Below are the code and all the weights of a small trained network. Each question names an input and a target symbol and asks about switching units off, where a switched-off unit gives its printed mean instead of its output.

import numpy as np


def w(rows, s, z=0):
    codes = np.array(rows[::2]) - 128.0
    scale = np.full(codes.shape[1], s)
    scale[-1] = z or s
    return codes * scale


def norm(h):
    return h / np.sqrt((h * h).mean(-1, keepdims=True) + 1e-5)


def f(y):
    return np.maximum(y, 0)


def softmax(a):
    e = np.exp(a - a.max(-1, keepdims=True))
    return e / e.sum(-1, keepdims=True)


def log_softmax(a):
    a = a - a.max(-1, keepdims=True)
    return a - np.log(np.exp(a).sum(-1, keepdims=True))


def net(x, mask):
    ids = ['γδλμξστ'.index(c) for c in x.split()]
    T = len(ids)
    res = E[ids] + P[:T]
    q, k, v = (norm(res) @ M[0].T for M in (Q, K, V))
    z = softmax(np.where(np.tri(T) > 0, q @ k.T / 3**0.5, -1e9)) @ v
    res = res + np.where(mask[0], z, O[0][:, -1]) @ O[0][:, :-1]
    y = f(norm(res) @ A[0][:, :-1].T + A[0][:, -1])
    res = res + np.where(mask[1:9], y, B[0][:, -1]) @ B[0][:, :-1]
    return log_softmax(norm(res)[-1] @ U[:, :-1].T + U[:, -1])


Q, K, V, O, A, B = {}, {}, {}, {}, {}, {}
E = w([
[115,155,21,136,174],'γ',
[64,220,106,64,190],'δ',
[117,205,62,149,165],'λ',
[140,227,82,202,157],'μ',
[172,35,162,179,184],'ξ',
[143,55,103,123,8],'σ',
[127,203,57,155,127],'τ',
],0.016)
P = w([
[195,65,255,4,42],'0',
[227,54,91,201,103],'1',
[142,65,89,132,87],'2',
[104,81,91,149,94],'3',
[94,96,89,150,101],'4',
[77,105,98,162,106],'5',
[91,125,90,140,109],'6',
[86,135,88,142,111],'7',
[91,132,92,150,120],'8',
[78,139,87,156,123],'9',
],0.0073)
Q[0] = w([
[52,95,169,54,64],'H0',
[97,94,249,67,168],'H0',
[160,139,114,106,172],'H0',
],0.014)
K[0] = w([
[46,135,63,182,92],'H0',
[38,94,86,254,188],'H0',
[182,200,192,195,123],'H0',
],0.0089)
V[0] = w([
[148,157,90,138,16],'H0',
[98,251,161,136,162],'H0',
[119,112,38,26,123],'H0',
],0.011)
O[0] = w([
[228,128,177,215,1,96],'H0',
[156,118,190,117,201,1],'H0',
[179,107,48,44,147,113],'H0',
],0.012,0.0075)
A[0] = w([
[21,217,111,151,146,73],'N0',
[136,226,103,127,43,74],'N1',
[124,112,170,165,160,203],'N2',
[82,190,135,41,182,101],'N3',
[85,128,141,198,91,159],'N4',
[227,123,89,124,156,255],'N5',
[169,198,100,131,126,44],'N6',
[149,7,157,130,88,107],'N7',
],0.014,0.0052)
B[0] = w([
[60,47,219,81,124,254],'N0',
[168,52,92,165,161,187],'N1',
[110,132,61,132,74,189],'N2',
[156,94,124,220,154,183],'N3',
[81,151,102,96,190,244],'N4',
[80,167,184,112,106,219],'N5',
[173,87,121,73,124,150],'N6',
[252,147,174,139,93,209],'N7',
],0.015,0.0085)
U = w([
[157,180,42,24,126,98],'γ',
[186,187,117,112,248,125],'δ',
[138,211,196,49,128,114],'λ',
[95,240,134,198,106,139],'μ',
[45,99,149,115,82,175],'ξ',
[180,36,11,213,113,1],'σ',
[224,102,193,138,94,168],'τ',
],0.011,0.0079)

Each question gives the input, a string of symbols that net reads in full, and the target symbol t.
The units are the heads (3 rows each of Q, K, V and O) and the neurons (one row each of A and B). Each row of codes is followed by its name. A weight is (code - 128) times the scale printed after its matrix; where a second scale follows, it is the last column's (O, A, B and U).
mask holds one flag per unit, heads first, then neurons. A switched-off unit (its flag False) gives its mean, the last column of its rows in O or B, instead of its output. The means were averaged over made-up inputs and are rounded, as every weight is.
A unit's drop is (log p(t) with every unit on - log p(t) with that unit switched off) / (log p(t) with every unit on - log p(t) with every unit switched off).
The circuit of an input: a set's keep is (log p(t) with only the set's units on - log p(t) with every unit switched off) / (log p(t) with every unit on - log p(t) with every unit switched off). Starting from all 9 units, units are removed one at a time, each time the one whose removal leaves the highest keep (on an exact tie, the one counted first), for as long as the keep stays at least 0.8.
circuit, biggest first: the units of the circuit, biggest drop first
k most important neurons: the k neurons with the biggest drops, biggest first
drop when u is switched off: that unit's drop, to one decimal
input γ γ γ δ, target δ: 3 most important neurons : N3, N0, N2
input γ τ ξ δ, target τ: 2 most important neurons : N3, N4
input δ μ γ ξ ξ λ δ δ τ, target δ: 2 most important neurons : N3, N0
input γ δ τ ξ δ ξ γ γ ξ σ, target τ: circuit, biggest first : H0, N7
input ξ δ ξ, target σ: circuit, biggest first : H0, N0, N7
input ξ γ ξ, target σ: 2 most important neurons : N0, N7
input σ τ δ, target τ: circuit, biggest first : H0
input μ γ γ, target μ: 2 most important neurons : N0, N2
input σ δ ξ ξ ξ ξ ξ ξ τ μ, target σ: drop when H0 is switched off : 0.8
input μ λ λ μ τ, target μ: drop when N2 is switched off : 0.1
input γ σ τ λ μ ξ γ ξ τ λ, target γ: drop when N5 is switched off : 0.2
